In the rows, 128 means zero.
Each row of numbers belongs to one of the elements below and depends on some of the facts about them. Some rows are named. Which element is each other row?

Some elements and their rows:
[119 126 135 117  72 145 142 138 153 129 127 108 108 135 103 131 150 138
 149 143 139 125 137 126 137 114 151 148 155 194 151  95 136 168 136 133
 160  19 124 123  92 140 130]: flubrel
[121 137 136 152 125 119 135 139 145 145 125  31 139 123 117 127 125  92
  84 125  95  75 114 126 101 130 131 122 168 202 114 165 129 132 116 131
 179 217 132 138 132 127 108]: paplas
[123 111 129 121 139 119 131 126 128 119 132 151 125 136 143 112 105 174
  98 129 146 152 131 137 144 132 114 136 102 153 128 147 127  77 139 125
 128 143 130 131 131 128 122]: plipe
[122 155 131 127 129 146 126 119 152 121 130 175 131 136 144 158 144  99
 134 141 128 128 141 129 126 139 115 128 109 107 124 117 123 132 130 122
  98 133 130 121 126 121 127]: zukis
[141 118 123 118 143 124 137 115  87 136 127 125 117 135 122 138 134 124
 123 135 147 109 132 118 124 112 131 133 118  79 116 109 130 119 125 125
 108 160 110 149 146 107 134]: kluti
[126 147 133 112  85 137 118 164 146 134 142  88 130 142 112  99 122  70
 155 156 116 136 158 122 137 106 153 128 104  68 142  89 129 190 116 137
 139 140 131 150 140 127 157]: kletotran
[123 173 123 138  91  98 138 116 127 156 135 119 132 129 124 112 134  80
  73 140 113  97 133 104 110 123 135 117 134 127 119 156 135 150 107 136
 135 235 137 151 137 130 160]: donuk
[132 101 118 135  96  99 115  94 118 122 130 116 124 138 122 140 131 114
 150 116 108 152 137 115 147 123 120 111 193  90 126 151 142 116 130 132
 138  60 124 107 133 119 125]: dranedos
[131 123 139 116 111 179 118 168 162 148 137  88 130 144 124 121 137  84
 143 141 124 125 130 129 124 111 143 133 148 163 157 106 145 174 114 139
 137 145 123 126 144 127 165]: zaklik
[125 109 129 122 141 122 132 126 127 118 132 151 126 135 143 111 106 173
  96 129 145 154 130 138 144 132 114 137 103 144 127 144 127  77 139 125
 128 149 131 133 131 128 119]: staflas
[130  99 116 133  95 108 122  91 115 123 131 112 129 131 121 141 120 117
 145 112 108 159 140 117 146 124 118 112 185  82 120 151 141 117 133 134
 138  61 126 104 135 121 132]: peze
[124 107 131 121 146 121 129 125 129 119 132 154 126 139 145 113 103 174
  98 131 147 160 129 137 143 132 114 137  98 151 128 149 130  68 138 124
 129 153 129 132 132 123 124]: drarur
[125  94 117 143  84 128 127 120 132 147 137  58 139 123 119 131 140  92
 114 111  96 124 140 130 141 115 108 112 193 107 115 163 149 159 134 138
 145 119 129  93 158 130 121]: plubi
[129 162 128 132 132 115 107 135 161 107 129 164 124 138 137 141 140  80
 164 150 108 107 144 129 138 143 123 125 110  76 125 101 118 146 128 115
 112 119 131 138 118 128  95]: milim
[151 113 117 129 155 132 132 145  89 147 124 127 125  84 116 126 130 130
 146 104 136  93 112 131 125 126 132 130 128  79 120  98 134 183 129 125
 103 101 118 121 139 142 125]: lozok
[126 111 130 121 143 117 130 126 127 117 133 149 126 134 142 108 101 169
  98 128 143 153 133 138 144 133 115 138  99 142 126 142 127  81 140 123
 130 141 131 134 131 129 118]: kedu
[121 158 130 129 127 143 126 121 154 119 130 170 129 139 143 155 149  97
 135 144 125 124 139 131 124 139 115 126 108 111 125 123 122 130 130 122
  98 125 131 123 124 123 120]: taflum
[126 115 143 108 117 169 130 147 146 127 131  92 128 133 118 136 104 122
 157 132 133 157 136 125 129 120 152 139 137 142 145  97 130 134 126 135
 160  73 123 124 120 122 161]: benar

How the elements are related:
begran (dufufa 165) (kudri flaror, brugis, plodek)
beme (dufufa 736) (kudri pagro, flogal)
benar (dufufa 165) (kudri bridral)
bizik (dufufa 165) (kudri begran)
boplem (dufufa 24) (kudri vuluk)
borol (dufufa 24) (kudri gadaplu)
bradebin (dufufa 987) (kudri flotom, liplur)
breklen (dufufa 165) (kudri brugis)
bretre (dufufa 542) (kudri brugis, netrim)
bridral (dufufa 987) (kudri brugis, mitas, skoben, begran)
brogrik (dufufa 987) (kudri kletotran, plaplo, nuston, paplas)
brugis (dufufa 24)
bruligra (dufufa 165) (kudri brugis, mula)
brulu (dufufa 987)
deplun (dufufa 736) (kudri flotom, pagro, dradel)
donuk (dufufa 987) (kudri kletotran, plodek)
dradel (dufufa 165)
drakle (dufufa 585)
dramadil (dufufa 585) (kudri brugis, vunus)
dramo (dufufa 24) (kudri kletotran, brugis)
dranebo (dufufa 165) (kudri vunus)
dranedos (dufufa 542) (kudri dranebo)
drarur (dufufa 24) (kudri gubi, stebamis)
drener (dufufa 585) (kudri tata)
drestir (dufufa 987) (kudri vunus, vedroklam)
drokomem (dufufa 24) (kudri niklo, zuklal)
drono (dufufa 987) (kudri flaror, vigrel)
finebak (dufufa 585) (kudri flotom, kegustan)
fivis (dufufa 24) (kudri brugis)
flanoklo (dufufa 24) (kudri vunus)
flaror (dufufa 24)
fligre (dufufa 165) (kudri gamate, drono)
flogal (dufufa 987) (kudri brugis, stikle)
flotom (dufufa 736) (kudri brugis, plodek)
flubrel (dufufa 165) (kudri flaror, begran)
fludin (dufufa 542) (kudri soro)
fuful (dufufa 165)
gabruk (dufufa 736) (kudri teskek, kisur, drono)
gadaplu (dufufa 165) (kudri drestir)
gamate (dufufa 585)
grago (dufufa 542) (kudri viskin)
gregon (dufufa 542) (kudri kletotran, sodres, vunus, lugres)
gripodron (dufufa 24) (kudri donuk, netrim)
grustur (dufufa 736) (kudri begran)
gubi (dufufa 736)
gukos (dufufa 165) (kudri kletotran, pagro)
guzu (dufufa 585) (kudri brugis)
kedu (dufufa 24) (kudri plaplo, legrun)
kegustan (dufufa 987) (kudri flotom, flaror, brugis, stikle, kledul)
keklur (dufufa 736) (kudri flubrel, dramo, brugis, stikle)
kisur (dufufa 24)
klavu (dufufa 585) (kudri visol)
kledul (dufufa 987) (kudri brugis)
klemes (dufufa 987)
kletotran (dufufa 165) (kudri vunus, plodek)
kliniper (dufufa 24) (kudri stebamis, dradel, tramudrul, kledul)
klotul (dufufa 736) (kudri liplur)
klukik (dufufa 585) (kudri stikle)
kluti (dufufa 585) (kudri zibru)
kunel (dufufa 585) (kudri plubi, flotom, flanoklo, skoben, takon)
ledrel (dufufa 987) (kudri kletotran, netrim)
legrun (dufufa 165)
ligegek (dufufa 736) (kudri numo)
liplur (dufufa 585) (kudri brugis, plodek)
lozok (dufufa 585) (kudri brugis, flanoklo)
lugres (dufufa 24) (kudri kletotran)
lustu (dufufa 24) (kudri flaror, poska)
mafen (dufufa 165) (kudri teskek, skoplil, kluti, plodek)
milim (dufufa 736) (kudri stoflol, vunus)
mitas (dufufa 24)
modror (dufufa 24) (kudri mafen)
mokosti (dufufa 165) (kudri drarur, nimon, vigrel)
momebro (dufufa 987) (kudri begran)
muful (dufufa 585) (kudri fludin, klavu, tegam, gukos)
muklel (dufufa 24) (kudri vedroklam)
mula (dufufa 24) (kudri kletotran, teskek, tegam, vokitus)
nalufil (dufufa 24) (kudri niklo, teskek)
neklun (dufufa 24) (kudri brugis, liplur, dradel)
netrim (dufufa 987) (kudri pagro)
niklo (dufufa 165) (kudri nore, poska, fivis)
nimon (dufufa 736) (kudri zibru)
nore (dufufa 542) (kudri tata)
nudugrir (dufufa 585) (kudri plodek)
nugrur (dufufa 24) (kudri flaror)
numo (dufufa 165) (kudri lozok)
nuston (dufufa 165)
paba (dufufa 736) (kudri gubi, kliniper)
pagro (dufufa 736) (kudri flotom, stikle)
paplas (dufufa 987) (kudri flotom, pagro, plodek)
paza (dufufa 24) (kudri plaplo, brugis)
pelik (dufufa 987) (kudri fludin)
peze (dufufa 542) (kudri plaplo, netrim)
plaplo (dufufa 736) (kudri vunus)
plipe (dufufa 24) (kudri klavu)
plodek (dufufa 585) (kudri brugis)
plubi (dufufa 542) (kudri pagro, plodek)
poska (dufufa 165) (kudri brugis, kledul)
rokle (dufufa 736) (kudri pagro, brugis)
seklir (dufufa 987) (kudri kluti)
sikik (dufufa 736) (kudri vunus)
skaskar (dufufa 987) (kudri dramo, ziflepli)
skibru (dufufa 24) (kudri tebrom, vunus)
skini (dufufa 542) (kudri stebamis, drakle)
skoben (dufufa 736)
skodu (dufufa 736) (kudri flotom, brugis, nugrur)
skoplil (dufufa 24)
skotor (dufufa 987) (kudri brugis, skoben)
sodres (dufufa 736) (kudri flotom, begran, kledul, tata)
soro (dufufa 24) (kudri plubi, brugis, zibru, vigrel)
staflas (dufufa 24) (kudri brulu)
stebamis (dufufa 24) (kudri lozok)
stevu (dufufa 736) (kudri brugis)
stikle (dufufa 585) (kudri teskek, brugis, plodek)
stoflol (dufufa 542) (kudri teskek, gamate, brugis)
stutus (dufufa 585)
sumar (dufufa 542) (kudri momebro, brugis, vunus)
suses (dufufa 736) (kudri kletotran, brugis, zuklal)
taflum (dufufa 736)
takon (dufufa 987)
tata (dufufa 585) (kudri teskek, brugis, kledul)
tebrom (dufufa 987) (kudri mafen, brugis)
tegam (dufufa 987)
tegrok (dufufa 165)
teskek (dufufa 585) (kudri flotom, dradel)
tidri (dufufa 24) (kudri momebro, vabru)
toku (dufufa 736) (kudri seklir)
tolas (dufufa 585) (kudri finebak)
tramudrul (dufufa 24) (kudri tegrok, teskek, brugis, liplur, takon)
traplol (dufufa 585) (kudri brugis, dradel)
triski (dufufa 736) (kudri neklun, dradel)
vabru (dufufa 24) (kudri kletotran, zibru)
vaza (dufufa 987) (kudri seklir, skoben)
vedroklam (dufufa 24) (kudri brugis, poska, skoben)
venum (dufufa 24)
vigrel (dufufa 24) (kudri liplur)
viskin (dufufa 736)
visol (dufufa 987)
vokitus (dufufa 585) (kudri pagro)
vubu (dufufa 736) (kudri plodek)
vuluk (dufufa 987) (kudri numo, seklir)
vunus (dufufa 585) (kudri flotom, brugis)
vutri (dufufa 165) (kudri stikle)
zaklik (dufufa 165) (kudri liplur, plodek)
zastas (dufufa 736) (kudri dramo, lugres, plodek)
zibru (dufufa 24) (kudri kletotran, dradel)
ziflepli (dufufa 165)
zino (dufufa 542)
zopadram (dufufa 24) (kudri mula)
zoskugo (dufufa 24) (kudri lugres, vaza)
zuflik (dufufa 585) (kudri skoben, skaskar)
zukis (dufufa 736) (kudri soro)
zuklal (dufufa 24) (kudri mitas, soro)

Name these rows:
No name comes twice in this set of rows, the named rows included.
[121 169 126 132 109 145 125 132 160 138 137 174 130 139 142 141 167  76
 122 150 122 103 145 133 125 131 110 124 106 103 125 122 130 172 128 127
  84 165 134 122 137 134 126] => zastas
[138 116 108 145  97  84 104 106 113 120 126 131 128 113 112 118 142 118
 180 106  94 139 128 119 149 127 127 103 185  64 132 138 134 166 128 131
 124  29 132 104 126 143 118] => sumar
[128 114 132 125 149 124 117 130 134 123 131 161 124 154 149 107 134 162
 103 136 143 143 120 137 135 127 111 130 112 177 142 157 133  76 128 126
 113 191 127 136 143 121 124] => vigrel
[154 127 112 136 139 140 121 164 107 170 130 128 125  98 120 107 179  97
 133 118 131  51 106 133 117 114 123 124 139 113 134 112 148 223 117 132
  76 172 118 124 161 149 127] => liplur
[138 118 125 128 150  78 105 142 137  98 131 142 119 131 135  88  90 144
 134 140 117 131 137 138 161 139 125 135  98 102 128 121 118  97 135 114
 145 130 132 155 122 136  82] => flanoklo
[115 151 126 137 133 161 132 141 142 130 125 132 150 103 133 147 150 110
 147 115 117 124 131 148 114 138 115 117  94  95 115 123 115 180 136 128
  98 117 141 100 127 144 116] => rokle
[124 160 132 133 135 147 112 127 159 123 129 177 129 156 148 153 170  88
 143 148 125 112 132 132 118 135 115 121 117 128 136 126 127 133 121 124
  86 164 128 125 135 117 120] => klotul
[124 105 146 112 122 178 132 156 148 126 129  58 134 132 117 138 105 121
 156 127 129 155 133 131 125 118 151 136 142 156 141 102 127 138 128 137
 167  80 122 121 124 122 151] => vutri
[110 164 129 142 107 124 124 120 154 110 118 152 119 156 126 150 200 119
 152 153 124 100 132 139 120 128 116 126 124 169 131 129 112 145 133 122
 104 117 130 126 106 126  80] => sodres
[123 119 123 123 140 125 130 127 112 125 129 170 134 122 141 103 120 181
 108 120 147 161 124 139 135 130 117 126  87 129 132 148 123  98 135 129
 103 144 137 124 135 136 137] => soro

The same elements again, as new rows of numbers:
Some elements and their rows:
[166 124 187 147 130 110 119 101 127 129 127 114 137 103 137 204 130 122
 136 120 155 113 138 101 132 109 140 100 121]: fligre
[131 140 160 145 132 113 114  84 124 132 126 116 137 142 110 224 134 157
  96 147 166 113 165 104 131 106 138 107 105]: nuston
[153 120 182 143 135 111 115  88 155 131 123 115 137 106 114 206 132 136
 100 143 158 114 149 107 136 108 128 101 146]: breklen
[169 106 180 143 126 107 113  96 132 129 126 113 116 122 110 243 133 125
 101 130 177 113 142 148 134 105 133 102 128]: begran
[122 104 108 136 117 141 113 146 136 143 122 114 172  82 123  90 132 120
 113 126 110 110 131 106 132 104 132 112 129]: tramudrul
[125 102 106 140 116 119 116 181 156 131 130 112 173  86 115  89 134 117
  95 129 108 114 130  98 135 112 133 115 128]: soro
[124 106 107 142 125 158 116 170 149 133 128 114 133 117 134  90 136 133
  93 117 108 113 138 100 135 105 139 104 183]: muklel
[135 102 124 143 119 162 117 170 127 136 126 115 127  88 129  89 136 120
 106 116 109 114 137 102 136 108 133 100 172]: lustu
[121 141 103 143 116 140 116 144 136 139 128 117 185 111 111  90 144 129
 144 122 107 113 133 101 132 107 132 137 121]: stebamis
[120 103 103 139 126 116 120  94 128 180 131 119  90  79 151 178 138 126
  96 117 111 116 179 105 174 134 130 101 159]: bretre
[124 108 100 143 123 117 119  95 126 182 129 117  88  80 129 185 139 123
 115 118 112 106 160 110 174 141 132  99 169]: stoflol
[139 108 123 138 114 114 117 122 173 132 199 126  88  89 169  96 147 119
 102 133 133 113 134 103 133 110 134  98 211]: suses
[133 121 114 142 113 113 114 105 154 130 206 122  91  89 133  88 152 116
 109 124 134 112 136 102 132 105 127 101 225]: stevu
[130 116 132 139 118 112 115  98 135 130 204 126  91  83 148  93 144 116
 106 129 136 114 136 104 131 108 139 101 180]: beme
[135 118 129 139 117 117 115  98 145 132 207 122  93  86 139  93 141 114
 103 133 138 116 133 106 133 103 133  96 197]: rokle
[145 102 103 140 122 118 119 106 123 139 124 158  89  88 146 109 138 163
 100 206 104 178 172  96 133 105 172 100 108]: ledrel
[148 125 101 149 117 119 178 118 121 135 127 153  91  89 112 127 138 164
  95 180 109 123 162 146 131 103 175 102 141]: kledul
[175 103 102 141 120 122 128 139 123 130 127 164  92 124 157 141 134 152
  96 182 108 153 161 144 136 107 158 105 130]: skaskar

Rows to name:
No name comes twice in this set of rows, the named rows included.
[136 120 103 142 115 115 146  95 122 137 124 170  84  97 107 126 135 176
  94 206 106 133 177 111 132 110 183  99 108] => netrim
[121 111 101 139 137 124 113  85 125 194 128 116  89  82 159 175 136 150
  98 118 114 118 182 101 183 161 131 100 140] => peze
[143 121 132 145 117 121 115 118 127 130 212 130  85  78 162  92 144 119
 159 117 134 116 135 100 139 105 146  99 188] => gabruk
[158 111 154 141 133 114 117 110 145 134 126 115 126 171 114 249 139 129
  93 134 171 109 152 152 134 104 134  98 123] => ziflepli
[120 104 103 138 116 123 119 164 138 131 132 113 175  95 115  94 143 115
  93 138 109 109 130 102 132 104 131 137 111] => zibru
[128 102 113 139 118 127 120 192 162 128 130 116 152 103 115  97 136 115
  93 120 110 110 134 106 135 107 132 107 157] => zuklal
[122 115  96 140 137 127 116  90 122 187 129 117  88  88 159 186 133 152
  96 117 108 113 177 107 177 160 132 100 167] => dranedos
[165 108 103 142 117 110 132 153 138 130 130 179  90  93 148 124 130 129
  98 184 109 195 148 110 133 106 190 104 119] => pelik
[129 164 150 143 143 111 116  85 125 129 129 120 137 162 107 223 138 178
  96 134 168 109 152 103 131 107 137 102 115] => legrun
[129 150 160 142 145 109 115  83 132 127 127 115 130 154 113 212 134 176
  98 142 155 113 158 103 132 108 133  99 126] => dranebo
[126 100 105 139 116 131 123 191 152 131 131 115 139 120 109 111 141 118
  97 116 113 110 138 124 139 110 133 112 160] => mitas
[173 104 179 139 136 110 118 111 163 129 126 116 120 137 136 232 136 123
  96 130 168 107 140 133 134 107 129 101 153] => benar
[125 103 116 139 118 141 122 164 146 133 128 114 140  94 110  93 136 122
 101 117 111 114 132 102 134 100 135 107 176] => fivis
[149 135 153 147 134 113 114 102 129 128 129 118 142 151 126 226 136 133
 118 122 159 112 139 107 130 106 144  98 119] => fuful
[127  97 119 144 120 138 112 191 164 133 128 115 146  90 138  90 133 120
  99 116 112 109 136  99 137 110 134 102 177] => drokomem

The same elements again, as new rows of numbers:
Named rows:
[142 112 182  99 145 115 151 137  96 108 104 130  86 106 144 106 122 110
 141 150 160 109 153  52 113 129 108]: drener
[ 93 130 156 146 117 135 118 143 103 105 115 126 101 132 160 122 144 122
 109 154 146 140 119 143 122 130 127]: gukos
[145 147 105 117 106 140 146 150 150 117 150 126 170 169  73 160 118 215
 126 108 117 134 144 187 117 111 170]: tegam
[ 85 115 143 120 117 154 107 122  76 135 144 115 109  93 128 115 146  96
 127  93 132 162 113 113 118 127 112]: bruligra
[121 107 172 125 136 122 113 121  98 117  91 106 100 117 152 116  98  82
 115 139 142 150 138  66 107 106  99]: fludin
[111 141  69 231 125  89  95 122 172 126 166 152 155 161 166 127  98  80
  96 183 104 131  99 183 186 103 152]: lugres
[114 125 177 112 145 141 142 139 105 118 131 140  82  77 129  69 171 104
 163 111 138 103 130  15 153 101 101]: dramadil
[146 147 106 116 105 143 148 149 149 119 150 126 171 168  74 161 118 217
 128 107 116 132 143 188 117 111 170]: visol
[168 133 199 108 109 120 171 176 137  89 107 115 102 101 129 131 106 150
 135 140 129 121 154  42 124 114 113]: drakle
[108 140  88 131 135 128 125 124 121 120 159 145 144 176  95 124 148 180
 124 129 146 118 136 205 129 112 182]: brogrik
[135 118  74 181 138 117 102 101 164 160 132 141 178 153 156 145  71  82
 116 153  95 129 113 163 146 124 118]: stebamis
[118 121  92  85 138 167 127 111  94 153 137 119 161 144  73 149 146 150
 142  80 138 123 141 187 107 153 149]: kegustan
[171 150 151  83 108 100 166 152 164 104 133 126 108 126  99 133 156 221
 135 119 132 126 138 123 109 133 147]: taflum
[159 142  91 192  97 125 124 142 201 143 135 126 194 148 138 175  62 121
 110 141  67 140 114 156 160 115 122]: venum
[118 123  88  99 148 137 125 103 108 142 141 140 157 173  90 137 130 174
 133 117 148 115 145 196  99 129 164]: momebro
[ 99 134 164 138 106 154 124 154 102 106 104 112 106 117 150 139 150 116
 113 134 136 142 123 142 127 150 116]: zaklik
[157 134 147  64 140 116 158 127 133 117  98 123  97 127 120 129 177 180
 140 126 158 101 138 138  97 177 133]: deplun
[ 81 141 157 143 140 169 117 121 144 126 112 167 116 134 156  74 179 170
 147 131 117 104 102  87 139  77  98]: dranebo

Name these rows:
No name comes twice in this set of rows, the named rows included.
[ 99 128 159 134 112 147 121 144 100 113 108 117 107 122 151 135 142 118
 113 136 140 144 123 138 118 142 118] => mafen
[103 159  93 156 119 125 127 151 121  98 161 132 131 170  98 133 167 164
 109 140 151 116 130 224 154 130 196] => donuk
[123 110 171  97 133 131 138 139  67 123 143 109  79  60 117  97 148  68
 150  94 150 132 140  34 139 132 110] => guzu
[111 122  80  98 139 146 118 105  92 151 166 128 155 147  74 133 138 153
 138  87 142 134 135 187 110 129 163] => bridral
[147 117 189  96 141 126 157 144 106 110  92 124  91 102 147 113 128 114
 146 145 154 100 155  49 116 135 102] => kunel
[120 139  78 200 142 136 102 105 197 156 133 164 179 153 157 119 112 111
 131 148  78 103  96 138 176  95 110] => skibru
[118 123  68 184 124 133  93 105 148 170 160 132 175 120 135 139  99  56
 124 113  86 141 102 148 171 126 117] => paza
[100 131 174 160 135 130 111 132 125  99 104 128  90 120 159  85 137  99
 118 147 134 131 120  54 147  76 106] => gregon
[123 135 124  95 135  91 134 121 111 117 172 132  76 107 103  92 191 155
 134 112 160 130 120 134 129 136 164] => suses
[152 118 194  96 139 128 163 154 104 103  74 118  87 107 152 124 128 107
 138 155 160  96 162  63 114 155 103] => vokitus
[104 110 168 124 123 144 107 125  80 126 113  90  97  83 131 115 121  51
 123  95 133 164 127  51 129 114  95] => bretre

